In the rows, 128 means zero.
Each row is followed by its class.
[157 132 149 132  73  99  92 129 124 138 133 109 105 137 108 123 139 146
 124 116 140 106 133 162 124  99 153 104 119  89 132 112 123 142 108 137
  99 124 144 114 153 119 123 106 177 110 127 115] => <212>
[133  64 106 117 110 118 105 111 103 180 135 197 137 189 134 100  89  55
 119 143 141 144 153  89 131 169 112 174 111 138 111 111 215 111 150 106
 168 121 110 125 137 115  94 108  92 123  99 155] => <155>
[ 86 169 100 131 125 141 127 130 187 103 165 106  79  67 117 146 179 144
 167 128 113 121  78 116 150 171 204 133 143 112 142 159  48 161 128 142
 123 104 161 136 144 130 117 133 171 148 155 110] => <224>
[127  64 119 124 118 128  89 135  98 137 105 179 132 160 134 110 129  74
 154 111 135 162 131 113 111 159 107 159 138 159 118 152 133 139 149 122
 174 127 116 121 155 128 108 113  71 107 110 151] => <47>
[155 118 140 126 109 106 119 123 106 121 125 121 131 148 114 115 118 150
 124 126 155 114 120 153 140 107 137  99 119 118 131 107 127 126 112 131
 117 134 113 109 138 127 124 114 150 116 116 118] => <212>
[112 123 118 110 111 142 113 136 142 124 116 133  85 130 137 145 160 107
 160 101 135 144 127 142 112 133 129 139 151 129 124 160  83 163 134 168
 135 118 148 126 164 151 129 127 131 108 143 150] => <62>
[105  75  94 131  81 115  55 124 145 187 140 184  81 167 138 114 140  34
 150 125 130 147 136  93 112 154 151 190 123 112 119 140 164 152 154 123
 163  92 158 136 173 109  91 101 122 111 115 147] => <205>
[133  92 105 101 105 102 149  97 113 141 131 128 118 176 131 119 104 123
 129 140 167 113  97 128 187  94 167 109 121 131 144  87 154 111 123 139
 126 132 130 113 142 131 116 113 180 136 109 129] => <33>
[ 90 101  83 141 123 146  69 140 153 174 154 190 100 116 137 112 151  46
 159 139 108 171 152  70  97 241 137 216 136 128 109 174 148 163 169 104
 174  94 146 141 152 121  91 113  68 115 134 154] => <155>
[ 97 160  87 140 171 136 137 121 153 108 165 157 131  83 118 111 132 124
 116 157 115 156 114  74 144 197 151 151 118 145 122 142 114 129 126 111
 150 116 106 142 117 125 113 136 102 149 137 104] => <205>
[168 105 148 109  87  95 133 119  98 146 116 129 125 184 123 126  99 143
  89 111 163 114 165 156 120  92 106 103 115 113 126  85 171 121 107 157
 106 144 121 115 141 146 132 119 169 104 115 137] => <109>
[127  95 116 122 106 134  91 134 127 121 120 147 107 129 133 124 157 116
 157 122 133 143 108 136 119 140 143 137 139 126 128 151  98 150 133 137
 145 115 131 116 154 127 117 115 114 112 124 140] => <146>
[101 159 117 134 153 150 109 149 150  92 136 146 125  67 112 122 160 144
 148 122 105 159 107 117 114 189 137 137 138 140 122 170  61 159 132 119
 143 115 120 130 127 123 120 133  84 131 150 114] => <133>
[135 112 134 120  88 112 105 127 123 119 113 120  98 135 120 132 154 137
 158 115 146 119  98 160 143 106 152 113 148 125 137 132  83 156 123 146
 122 119 149 109 164 136 127 113 158 114 127 132] => <123>
[132  86 129 138 108 120  80 140  98 149 117 175 140 145 126 103 126  81
 131 114 122 159 152 111  94 174 106 159 124 143 108 150 152 133 137 114
 156 126 120 126 147 112 107 114  74 113 117 133] => <47>
[107 127 100 121 127 125 153 113 143 126 152 132 110 125 131 124 132 123
 150 143 135 131  89 107 169 151 168 137 130 142 134 126 113 135 134 128
 144 107 123 131 140 133 117 129 137 139 127 121] => <209>
[114 136 124 136 130 132 110 141 138 105 136 137 121  95 119 131 157 148
 147 114 119 147 117 128 118 167 141 135 137 132 126 155  71 150 119 125
 134 117 128 125 135 126 122 122 109 119 138 123] => <224>
[145 182 159 148  84 101  79 142 145 129 157 113 108  96  85 110 141 168
 100 120 113 110 152 151 100 144 158  99 113  66 122 119 119 146 104 125
  76 118 144 128 139 111 127 115 187 121 144  92] => <133>
[131 188 135 129 152 120 182 126 128  80 135 102 144  87 110 134 131 190
  90 125 133 131 137 138 130 142 106  88 125 140 133 124  94 127  99 150
  99 150 112 130 114 162 150 150 147 132 153 100] => <47>
[134 154 136 127 102 116 119 132 130 114 135 110 108 109 112 121 143 158
 127 124 135 127 121 147 137 126 148 100 127 108 131 128  88 136 109 129
 105 119 124 122 147 124 128 121 162 124 138 108] => <62>
[106 198 109 119 192 157 218 138 144  54 137 105 148  50 118 152 142 215
 118 137 131 148 107 135 157 168 110 101 140 163 136 146  50 135 106 136
 122 141  93 131 106 170 155 171 108 132 158  96] => <109>
[ 98 147 126 151 104 148  50 155 176 160 143 148  77  79 134 140 184  65
 171 111  83 179 196 109  42 223 113 191 144  84 110 209  97 204 166 132
 131  88 184 146 166 132 110 116  88  94 173 150] => <155>
[146 143 131 119 133 118 152 124 116 108 119 125 140 138 124 132 117 159
  98 116 142 137 149 149 118 127 105  97 127 134 128 119 128 125 107 156
 106 145 115 121 127 154 138 129 143 119 140 127] => <33>
[114 109 103 112 114 123 123 112 143 138 145 135  97 138 130 128 137 101
 153 139 144 126 100 111 160 144 169 144 130 121 131 128 125 145 142 132
 150 114 137 126 152 125 106 114 145 130 123 134] => <212>
[107 172 105 143 123 120 124 120 170 119 168 123  95  89 112 123 145 135
 118 145 123 125 111 110 146 148 179 128 114 102 135 125 103 142 119 125
 112 106 143 140 135 124 120 130 171 145 143  94] => <205>
[141 103 140 117  55 110  63 136 142 166 117 130  66 169 129 148 152  78
 142  91 137 114 164 161  80 116 138 146 138  73 118 138 138 174 137 171
 116 113 177 124 188 140 118 100 169  89 133 152] => <212>
[120  69  98 108 155 124 146 112  93 155 128 204 168 184 136  88  71  79
 111 147 148 158 135  75 155 169 102 159 108 176 112 104 207  92 144 100
 180 135  76 121 115 124  99 118  71 139  98 151] => <133>
[125 177 132 150 123 123 124 142 148  99 149 115 126  79 106 122 146 179
 122 124 115 130 124 141 120 160 139 103 123 112 134 142  75 149 107 129
 108 118 118 128 136 124 130 126 149 130 153  95] => <219>
[130 104 126 105  97 123 109 124 127 137 104 138 101 156 139 141 139 107
 139  95 145 134 138 155 100 124 126 131 143 120 128 139 125 153 131 170
 126 134 149 119 161 149 128 115 135 106 134 149] => <33>
[144  96 136 132  12  74  40 120 147 208 155 124  64 184 114 113 132  83
 127 118 144  96 145 137 119 101 173 140 109  50 130  95 186 149 125 147
 101  91 192 124 188  99 104  87 237 114 116 126] => <219>
[116  56 124 120  69 131  51 141 138 184 101 169  63 181 150 144 161  29
 180  88 121 144 149 128  74 137 125 188 153 110 105 169 137 187 162 174
 151  96 180 132 195 139 116 105 106  85 122 172] => <209>
[137 178 149 126 106 103 143 126 141 102 138  87 101 104 109 145 149 177
 105 111 136 110 135 159 123 120 134  87 130  98 139 125  92 147 104 166
  82 138 151 128 142 159 150 134 202 120 151 104] => <47>
[117 178 138 122  67 122  90 145 173 130 130  84  46  98 117 161 193 142
 154  90 124 110 130 175 104 114 169 111 147  66 135 159  47 186 120 184
  86 112 193 129 178 143 140 123 206 107 164 124] => <62>
[113 156 115 125 146 140 131 137 144  87 127 124 124  79 116 133 152 160
 152 118 120 150  95 138 136 159 150 116 143 140 134 163  56 152 125 130
 133 129 121 123 133 130 128 128 116 129 151 109] => <33>
[124 143 139 113 122 126 124 131 133 119 120 134 119 125 122 133 141 143
 120 105 134 135 139 147 105 135 117 120 135 124 123 131 116 150 120 155
 119 131 130 124 138 146 132 130 130 115 138 134] => <133>
[150 114 139 124 114 112 137 121 101 125 114 140 137 161 125 121 109 125
  98 112 149 129 161 139 116 125  98 114 127 133 120 112 158 125 116 149
 121 146 118 123 141 157 133 130 137 115 120 136] => <47>
[137  51 123 112 106 127  95 129  85 153  98 177 134 189 137 105 111  80
 151 113 148 155 138 126 122 131 109 149 133 152 113 129 149 128 140 124
 168 122 105 112 155 122 109 106  80 105 100 157] => <62>
[153 118 152 145  40 101  42 142 140 155 145 123  75 135 113 118 154 119
 127 112 125 111 150 157  88 132 160 126 122  57 123 127 132 155 119 144
  92 106 164 122 172 111 123  98 185 107 134 118] => <146>
[119 162 141 139  89 118  95 142 162 108 139  94  82  83 109 146 184 168
 156 103 119 112 103 159 120 126 177 110 140  87 141 151  45 166 113 145
  96 109 166 122 153 124 129 119 177 117 152 108] => <224>
[115  81  93 113 122 128 128 120 121 161 139 176 127 155 133 109 110  84
 138 138 136 156 125  88 148 168 132 167 123 155 120 122 162 127 142 111
 171 118 109 130 141 123 101 121  99 126 112 140] => <109>
[127  60  96 100 121 108 156  99  95 151 123 159 145 197 148 104  85 105
 133 146 177 132  98 111 183 108 126 137 123 170 141  87 176 109 135 133
 167 132  96 112 142 132 110 116 119 130  91 151] => <219>
[ 91 144  93 120 118 129 146 117 160  99 149 104  80  94 123 144 165 131
 166 133 137 118  64 119 181 141 186 126 142 134 150 144  62 154 136 145
 134 116 160 128 152 146 124 135 172 144 141 112] => <47>
[128 123 116 131 171 136 147 136 105 130 120 182 181 142 142 107  98 122
  89 127 132 176 170 101  91 202  49 148 120 185 110 140 164 120 124 122
 169 144  69 133 114 148 125 130  37 119 124 144] => <219>
[116 172 137 110 106 124 141 130 160  95 131  88  85 102 114 153 164 175
 134 106 139 107 105 171 133  99 153  93 145 101 145 131  65 164 116 176
  92 123 161 121 150 158 143 133 191 122 151 121] => <133>
[122 150 113 130 132 111 165 112 136 114 160 116 131 116 117 118 118 165
 114 146 145 116 108 117 173 139 165 108 111 129 140  97 123 111 106 122
 109 124 116 124 117 133 124 132 169 147 127 105] => <224>
[ 99 131  91 151 129 135  88 139 149 158 168 182 113 110 130 106 134  73
 135 144 100 167 146  63 109 237 139 189 117 128 103 163 147 143 150 104
 162  96 125 150 142 108 103 121  76 135 134 126] => <209>
[118 128 122 110 149 138 131 133 129 114 114 157 137 131 129 131 132 123
 127 113 130 153 143 129 104 167 106 137 138 150 119 144 119 148 132 147
 147 134 113 125 130 150 129 130  88 116 135 145] => <133>
[118 111 113 119 132 138 109 135 132 108 121 142 114 117 128 131 148 116
 171 119 131 147 101 131 129 151 144 140 144 140 129 159  77 154 137 131
 157 120 120 118 151 129 116 117 100 118 131 136] => <212>
[132 137 115 114 117  99 172  98 118 125 142 110 117 153 121 111 105 155
 112 146 166 106 102 129 191  86 165  92 110 128 143  74 139 102 110 131
 106 131 114 120 131 140 129 129 199 144 117 113] => <62>
[114 116 101 131 118 120 125 121 132 154 154 160 116 140 130 112 120  92
 135 141 125 138 126  91 146 180 147 154 116 137 117 131 150 131 138 120
 149 105 125 134 140 122 108 120 117 131 125 125] => <209>
[114  81  95 120 169 149 123 135  95 115 104 193 171 138 139 107 112  95
 149 120 126 183 124  98 112 197  99 161 136 192 111 166 127 124 144 115
 188 132  83 120 124 123 104 120  18 123 123 145] => <33>
[107  84 114 118  97 140  63 145 133 150 111 162  84 139 134 127 166  70
 186 101 123 159 123 126 101 156 138 168 150 126 119 176  86 169 150 136
 164 102 149 123 178 124 106 109  94 103 131 154] => <62>
[114 169 101 128 141 118 178 110 144  95 151 111 122  98 116 128 128 166
 130 153 143 123  85 116 191 147 165 102 125 149 144 107  90 124 114 127
 117 124 116 125 123 147 133 136 164 155 140 107] => <123>
[111 139 131 127 116 133 111 136 150  97 134 110  95  94 117 140 168 159
 168 109 127 126  94 150 130 138 169 120 148 113 139 156  46 159 124 141
 125 111 153 119 147 130 125 121 146 123 141 118] => <224>
[103 160 107 136 101 116 116 126 174 127 167 108  83  97 115 137 156 139
 146 127 123 112 105 118 155 152 189 134 125  96 141 130  91 151 123 132
 113 103 158 133 142 121 120 120 186 135 146 111] => <224>
[145 158 161 138  75  97  90 135 143 148 146 117  99 131 112 135 140 145
  91 102 127 116 185 153  80 133 118 120 112  71 120 115 143 145 104 148
  83 121 154 132 145 134 137 114 185 107 142 121] => <224>
[143  95 118 127  94  87 124 104 101 161 142 143 127 182 123 102  95 102
 102 138 156 114 133 111 163 119 141 125 105 120 131  83 192 104 121 124
 124 134 123 122 140 126 114 116 170 132 103 125] => <47>
[125 123 128 129  94 126  89 140 144 145 130 154  91 134 134 135 151  92
 139 103 115 144 160 128  79 178 118 156 140 107 109 166 120 167 139 156
 135 111 148 135 165 142 125 115 117 103 143 150] => <209>
[164 126 153 114 100  92 164 111  99 129 117 115 133 174 126 126 101 163
  89 117 161 108 144 164 134  82 104  83 117 123 128  87 154 116 100 162
  95 138 116 114 135 157 143 125 168 114 117 128] => <209>
[ 92 121 112 138 118 156  72 151 159 121 122 166  86  86 130 139 187  86
 199 104  98 177 115 115  96 197 141 173 159 142 119 198  52 189 154 124
 163  97 157 132 166 128 117 118  72 105 154 142] => <123>
[146 114 141 128  75 109  83 135 131 154 123 136  96 153 132 134 150 111
 111 109 131 128 167 153  79 137 115 133 124  89 119 128 151 149 123 162
 109 122 148 125 160 139 132 112 151  99 134 144] => <146>
[154  84 144 109 115 108 118 120  87 133 107 152 154 173 118  99  97 135
 111 117 156 125 129 145 138 111 120 110 122 139 123  93 162 117 118 120
 135 137  98 107 131 122 119 112 120 115 102 133] => <133>
[159 137 136 106 165 116 219 110  86  93 115 127 181 149 121 119  82 199
  73 136 164 132 142 144 158 109  81  74 117 175 133  75 146  90  91 136
 120 164  61 115  97 163 146 146 126 124 120 122] => <109>
[166  86 152 124  53  90  83 122 104 150 111 125 102 181 114 121 121 120
 132 111 153 102 133 165 132  82 143 106 131 102 129  94 144 141 118 140
 105 122 147 105 168 130 126  97 182 104 111 135] => <123>
[ 96  76  77 110 159 141 143 114 115 127 127 178 139 144 143 112 118  70
 156 140 141 166  97  74 160 185 131 172 136 190 124 142 138 126 154 116
 194 130 104 128 136 137 104 131  70 139 113 147] => <47>
[134 128 147 111  81 110 117 128 149 124 119  91  77 143 123 158 159 152
 143  91 148  99 125 179 122  87 152 107 149  90 144 124  85 164 116 182
  97 122 175 117 164 156 141 119 200 104 139 137] => <224>
[149   4 143  87  34  89  60 111  68 196  95 151 103 233 163 118 110  75
 149 121 179 106 125 165 129  56 121 140 141 121 134  92 175 156 142 150
 156 127 135  94 187 113 110  80 156 100  74 170] => <219>
[114 114 118 136 118 143  79 148 141 127 129 157 107 109 125 127 160  94
 166 112 113 155 126 118  96 181 137 162 142 128 115 178  92 166 140 122
 160 108 132 129 160 120 105 113  83 108 140 134] => <212>
[117 203 114 156 206 152 191 140 130  56 143 138 181  48 105 116 124 204
 113 152 111 167 110 106 151 211 111 100 129 182 120 149  62 125 104 101
 137 142  66 134  87 145 142 155  62 151 153  92] => <123>
[127  94 129 110 131 128 121 128 105 116 111 152 140 148 124 114 123 129
 141 119 142 135 111 136 131 133 128 121 135 151 128 125 117 136 132 125
 151 127 109 111 134 128 114 118 104 120 118 135] => <133>
[ 93 142  89 140 127 138 101 140 164 146 168 166 101  91 122 121 151  94
 139 134  99 164 133  73 118 221 145 179 122 128 116 161 117 153 143 105
 160 101 134 148 138 113 100 128  98 130 148 120] => <109>
[109 168  93 134 163 131 174 119 142 106 164 137 140  87 121 113 120 154
 125 157 127 147 101  87 172 190 146 128 116 156 126 132 107 123 122 117
 139 119  95 137 112 135 126 143 113 156 137 106] => <209>
[163  59 153 125  49  84  72 125  87 166 106 133 105 197 118 115 126 102
 132 103 158 107 140 163 122  74 134 118 123  97 131 106 158 134 121 144
 113 129 160 108 170 120 116  98 179 100 103 137] => <47>
[124 140 123 127 127 124 136 134 134 104 132 124 132 111 119 122 137 169
 138 123 139 134 105 144 143 132 140 110 134 135 141 137  82 146 116 133
 132 123 117 118 142 128 125 123 135 120 133 111] => <219>
[137  86 114 131 107 100 112 109 105 162 139 167 132 174 124  97  95  80
 111 138 143 135 148  94 143 155 133 144 107 130 118 100 195 110 134 111
 142 130 118 128 137 123 107 114 139 133 106 133] => <47>
[106 108  80 115 188 136 178 104 110 107 136 175 165 135 137 100  94 122
 119 163 152 165  96  80 178 162 126 142 121 199 128 112 142 103 132 107
 180 132  72 125 108 135 113 136  71 148 106 126] => <205>
[116 138 132 158  81 125  28 153 158 147 147 153  80  96 113 121 173  90
 139 108  95 144 154 124  66 175 157 164 130  76 110 175 101 176 132 125
 126  93 166 138 171 101 109 105 128 108 144 112] => <205>
[160 189 147 131 166 111 202 123 109  85 137 112 173 106 101 117  96 228
  46 142 142 130 162 139 136 130  91  69 106 140 125  81 133  97  78 129
  89 158  73 129  87 154 154 148 149 134 138  95] => <109>
[119 166 112 144 106 110 123 125 157 138 173 121  99 105 113 119 138 134
 121 145 120 118 124 106 146 174 179 131 111 100 127 127 123 136 119 129
 109 104 141 139 138 119 122 122 171 141 142 100] => <209>
[155 126 146 129  58 101  96 126 131 126 129 100  92 132 114 123 151 160
 128 119 146 101 111 177 130  86 171  91 127  79 136 108 111 143 107 150
  85 119 152 112 160 123 132 112 203 115 126 113] => <146>
[133 124 134 108  87 120 109 133 147 136 119 123  80 136 123 149 153 126
 143 100 137 127 137 158 110 116 133 129 145 106 132 140 100 166 126 164
 122 124 158 124 165 148 131 124 164 101 143 140] => <109>
[105 177 112 139  84 116  96 131 174 144 170 105  63  95 110 134 167 125
 143 133 117 115 120 120 139 153 195 127 119  73 131 139  90 153 123 137
  97 100 169 140 157 116 117 121 206 136 151 104] => <62>
[131  48 127 121 106 118  79 132  93 164 105 182 137 184 139 111 118  80
 153 104 140 148 140 124 103 146 109 166 128 149 117 132 154 131 139 122
 167 119 116 111 143 116 105 101  72 102 102 159] => <224>
[134 158 131 154 136 129  95 147 129 118 149 148 140  97 109 111 134 135
 116 131 107 150 156 113  93 192 124 134 114 118 109 150 117 138 121 111
 129 119 107 134 127 115 117 120  97 122 138 108] => <212>
[119 107  97 124 111 115 110 117 137 155 144 159 108 151 127 115 119  85
 131 135 141 141 127 102 153 160 147 159 120 127 125 119 156 133 140 116
 147 114 134 128 147 122 106 113 131 123 120 138] => <155>
[128 176 138 139 112 121 117 140 153 104 137 109 101  89 110 144 161 148
 112 102 115 131 149 144  98 157 125 113 133 102 126 150  87 160 114 157
  96 133 151 137 145 151 143 136 161 119 159 112] => <47>
[107  91 105 121 152 150 105 140 124 117 120 173 129 121 140 124 144  87
 175 122 124 172 118 108 116 193 116 167 143 162 118 178  91 151 149 115
 184 116 104 123 149 130 108 117  49 114 128 146] => <212>
[121 171 107 125 199 125 212 109 112  89 153 142 190 105 111  94  86 183
  77 169 139 142 107  89 184 167 122  98 102 186 129  89 148  83 107  94
 138 145  59 129  76 136 123 149 105 165 127  99] => <133>
[127 149 140 137  86 116  79 135 155 115 139 107  82  98 107 134 166 141
 145 115 122 116 118 157 114 110 174 112 133  83 137 142  69 163 115 141
 100 104 163 124 162 118 125 113 182 117 143 100] => <205>
[143 145 116 132 105 104 135 112 133 135 162 125 118 129 116 108 117 148
  96 158 144 113 124 118 155 136 164 109 102 100 130  87 158 112 109 130
 101 126 119 129 127 126 124 125 184 140 126 109] => <146>
[137 105 118 135 174 135 153 131  85 108 122 181 187 137 131  97  97 125
 120 144 126 173 136  98 128 191  88 140 123 192 106 141 138 108 122 100
 172 129  65 124 108 130 118 132  30 127 119 130] => <209>
[ 88 165  78 133 178 146 154 127 156 103 161 155 136  76 125 118 131 130
 131 149 113 168 105  73 149 226 153 148 126 159 123 156 105 130 137 108
 155 122 103 141 116 129 112 138  93 152 152 106] => <33>
[103 108  74 102 193 143 195 103 112  96 131 164 166 132 140 111  91 131
 136 153 152 165  80  87 188 171 133 134 130 202 130 121 131 104 135 115
 177 142  71 121 106 144 117 136  82 152 118 131] => <33>
[147 185 139 136 139 111 155 130 128  87 147  96 146  86  97 119 122 205
 102 142 135 123 122 146 150 134 138  82 115 122 134 113  94 122  95 121
  98 136  98 121 115 126 138 127 154 134 140  87] => <212>
[108 175 117 105 156 142 185 124 145  72 124  90 109  88 125 150 158 185
 143 120 142 134  97 158 152 118 134  95 152 143 145 143  44 144 113 165
 113 136 128 122 135 172 152 151 153 130 153 122] => <62>
[137 144 115 113 204 131 209 111  96  70 118 144 185 128 127 117  89 178
  84 144 158 151 129 125 150 134  82  94 124 191 128 106 123  98 104 135
 141 154  62 120  94 169 142 149  92 134 122 125] => <205>
[150 162 128 133 193 116 211 117  79  66 128 130 204 109 108  98  85 205
  82 157 148 141 110 120 169 142  96  80 119 192 129 103 118  87  95 110
 132 166  55 119  79 150 136 153  92 143 125  98] => <47>
[101 160 101 132 113 120 119 119 174 118 161 115  84  93 117 134 156 128
 139 138 128 120  94 117 154 141 187 131 124 100 141 132  89 150 126 133
 118 102 152 136 148 125 119 126 175 139 142 101] => <205>
[152 118 133 137 135 118 123 133  96 140 116 178 165 161 124 108  92 110
  82 125 130 161 196 113  85 179  61 140 117 160 100 113 187 118 122 126
 137 141  95 126 120 149 133 121  74 112 124 146] => <123>
[114  68 115 101 102 129 109 123 125 128 100 139  99 159 144 134 144 111
 193 109 159 133  80 154 147  98 145 137 159 142 145 145  84 163 144 155
 162 113 137 106 174 135 114 111 124 107 114 154] => <219>
[134 139 117 153 121 104 106 119 126 154 168 160 136 132 113  91 101 109
  72 149 126 137 165  86 120 172 135 146  92 114 110  99 193 110 114 103
 122 115 112 141 124 111 110 117 131 137 121 103] => <205>
[129 116 111 118 117 101 142  97 123 129 147 130 114 154 122 109 106 131
 111 145 163 109 104 126 177  99 165 111 112 120 138  82 147 113 114 134
 121 122 122 119 136 130 119 121 182 142 109 115] => <205>
[104 185 101 135 143 128 165 121 165  92 158 108 111  73 111 131 147 166
 138 147 126 130  89 109 178 158 178 111 132 137 140 125  70 141 116 129
 113 116 132 131 126 144 134 139 162 150 152  99] => <123>
